Below is a small trained network, with its code and all its weights. Each question gives an input and a target symbol and asks what happens when units are switched off, that is, made to give their printed mean instead of their output.

import numpy as np


def w(rows, s, z=0):
    codes = np.array(rows[::2]) - 128.0
    scale = np.full(codes.shape[1], s)
    scale[-1] = z or s
    return codes * scale


def norm(h):
    return h / np.sqrt((h * h).mean(-1, keepdims=True) + 1e-5)


def f(y):
    return y / 2 * (1 + np.tanh(0.7978845608 * (y + 0.044715 * y**3)))


def softmax(a):
    e = np.exp(a - a.max(-1, keepdims=True))
    return e / e.sum(-1, keepdims=True)


def log_softmax(a):
    a = a - a.max(-1, keepdims=True)
    return a - np.log(np.exp(a).sum(-1, keepdims=True))


def net(x, mask):
    ids = ['ελξπσω'.index(c) for c in x.split()]
    T = len(ids)
    res = E[ids] + P[:T]
    u = 0
    for l in range(2):
        r = norm(res)
        for j in range(2):
            rows = slice(2 * j, 2 * j + 2)
            q, k, v = (r @ M[l][rows].T for M in (Q, K, V))
            z = softmax(np.where(np.tri(T) > 0, q @ k.T / 2**0.5, -1e9)) @ v
            o = O[l][rows]
            res = res + np.where(mask[u + j], z, o[:, -1]) @ o[:, :-1]
        u += 2
        y = f(norm(res) @ A[l][:, :-1].T + A[l][:, -1])
        res = res + np.where(mask[u : u + 4], y, B[l][:, -1]) @ B[l][:, :-1]
        u += 4
    return log_softmax(norm(res)[-1] @ U[:, :-1].T + U[:, -1])


Q, K, V, O, A, B = {}, {}, {}, {}, {}, {}
E = w([
[254,113,180,158,47],'ε',
[187,203,120,149,178],'λ',
[104,203,206,131,103],'ξ',
[75,82,109,221,81],'π',
[110,92,90,146,219],'σ',
[165,165,93,238,97],'ω',
],0.0092)
P = w([
[253,53,203,240,97],'0',
[227,75,191,196,104],'1',
[193,95,168,174,113],'2',
[172,109,147,159,126],'3',
[166,115,125,143,124],'4',
[141,118,105,125,127],'5',
[130,135,93,93,115],'6',
[116,148,68,69,104],'7',
[101,150,47,38,97],'8',
[104,147,57,14,78],'9',
],0.0051)
Q[0] = w([
[5,112,212,106,119],'L0H0',
[105,194,188,105,138],'L0H0',
[195,218,108,80,63],'L0H1',
[166,128,73,113,167],'L0H1',
],0.031)
K[0] = w([
[152,67,127,226,72],'L0H0',
[200,135,189,190,139],'L0H0',
[135,252,108,69,125],'L0H1',
[137,111,115,72,227],'L0H1',
],0.023)
V[0] = w([
[243,217,224,159,187],'L0H0',
[63,122,224,210,59],'L0H0',
[228,15,116,158,106],'L0H1',
[135,102,253,254,77],'L0H1',
],0.008)
O[0] = w([
[255,129,202,87,205,245],'L0H0',
[87,192,250,180,199,116],'L0H0',
[88,53,74,134,75,121],'L0H1',
[39,141,63,93,63,174],'L0H1',
],0.0059,0.012)
A[0] = w([
[53,103,113,39,158,208],'L0N0',
[184,55,107,133,249,7],'L0N1',
[101,189,168,122,165,136],'L0N2',
[109,137,113,212,120,93],'L0N3',
],0.018,0.0016)
B[0] = w([
[130,172,74,217,163,134],'L0N0',
[252,119,140,102,119,247],'L0N1',
[150,157,166,160,130,177],'L0N2',
[149,87,142,113,158,142],'L0N3',
],0.021,0.013)
Q[1] = w([
[5,112,158,134,130],'L1H0',
[129,86,101,125,197],'L1H0',
[95,141,129,42,132],'L1H1',
[137,85,153,127,103],'L1H1',
],0.032)
K[1] = w([
[5,43,187,197,112],'L1H0',
[138,52,37,92,157],'L1H0',
[91,59,163,235,181],'L1H1',
[185,177,129,138,160],'L1H1',
],0.021)
V[1] = w([
[44,185,21,103,40],'L1H0',
[172,199,78,116,147],'L1H0',
[100,125,111,83,42],'L1H1',
[87,2,166,154,54],'L1H1',
],0.01)
O[1] = w([
[255,44,242,146,113,7],'L1H0',
[77,120,210,96,120,157],'L1H0',
[112,58,80,156,180,104],'L1H1',
[78,74,182,108,240,98],'L1H1',
],0.0062,0.014)
A[1] = w([
[117,252,217,177,151,124],'L1N0',
[110,37,221,162,88,26],'L1N1',
[119,116,93,94,84,7],'L1N2',
[136,201,106,149,165,124],'L1N3',
],0.024,0.0019)
B[1] = w([
[60,14,234,98,30,249],'L1N0',
[113,251,220,215,218,138],'L1N1',
[81,198,134,99,148,132],'L1N2',
[76,85,119,181,53,181],'L1N3',
],0.016,0.019)
U = w([
[129,172,189,222,208,117],'ε',
[254,118,95,98,125,210],'λ',
[101,18,77,85,234,114],'ξ',
[128,104,95,138,126,2],'π',
[96,37,205,115,55,160],'σ',
[69,203,51,62,97,124],'ω',
],0.0061,0.0032)

Each question gives the input, a string of symbols that net reads in full, and the target symbol t.
The units are the heads (2 rows each of Q, K, V and O) and the neurons (one row each of A and B). Each row of codes is followed by its name. A weight is (code - 128) times the scale printed after its matrix; where a second scale follows, it is the last column's (O, A, B and U).
mask holds one flag per unit, layer by layer, with each layer's heads first. A switched-off unit (its flag False) gives its mean, the last column of its rows in O or B, instead of its output. The means were averaged over made-up inputs and are rounded, as every weight is.
A unit's drop is (log p(t) with every unit on - log p(t) with that unit switched off) / (log p(t) with every unit on - log p(t) with every unit switched off).
The circuit of an input: a set's keep is (log p(t) with only the set's units on - log p(t) with every unit switched off) / (log p(t) with every unit on - log p(t) with every unit switched off). Starting from all 12 units, units are removed one at a time, each time the one whose removal leaves the highest keep (on an exact tie, the one counted first), for as long as the keep stays at least 0.8.
units of the circuit, in order: the units of the circuit, biggest drop first
most important unit: the unit with the biggest drop
k most important neurons: the k neurons with the biggest drops, biggest first
k most important neurons of layer l: the k neurons of layer l with the biggest drops, biggest first
which heads matter: for each layer, one digit per head in row order, 1 if its drop is at least 0.15 and else 0, layers parted by /
drop of u: that unit's drop, to one decimal
input ξ ε λ, target λ: most important unit	L1N0
input ω ξ ω λ π, target ε: 3 most important neurons	L0N1, L1N0, L1N1
input λ σ π ξ σ ω σ ε, target ω: units of the circuit, in order	L0H0, L1N0, L0N1
input ε ω ε, target ε: which heads matter	01 / 01
input π π λ ξ λ ξ π, target ω: which heads matter	11 / 00
input σ ε ω λ λ σ, target ξ: 3 most important neurons	L0N0, L0N1, L0N2
input ω σ ξ λ ξ ε λ π, target ε: which heads matter	10 / 10
input σ λ ε π ε, target λ: which heads matter	10 / 00
input λ λ ε ε ω σ σ, target λ: 2 most important neurons	L1N0, L0N1
input π π ε, target ε: 2 most important neurons of layer 1	L1N1, L1N0
input ω ξ σ π π σ ω, target ω: 3 most important neurons	L1N0, L0N1, L1N2
input ω ω ε σ σ ε, target ω: which heads matter	00 / 00
input σ λ ε σ, target ω: which heads matter	11 / 00
input ω σ ω, target ω: most important unit	L0N1
input λ λ ω π λ ξ λ λ, target λ: units of the circuit, in order	L1N0, L0H0
input ω ω ω, target ξ: 3 most important neurons of layer 0	L0N3, L0N1, L0N2
input ω λ σ, target λ: which heads matter	00 / 00
input ε λ ω, target λ: drop of L0H0	1.6
input ξ λ ω, target λ: drop of L0H0	1.7
input π ξ ω λ λ λ ε ε, target λ: units of the circuit, in order	L1N0
input σ ω σ λ σ, target ω: drop of L0N3	0.0
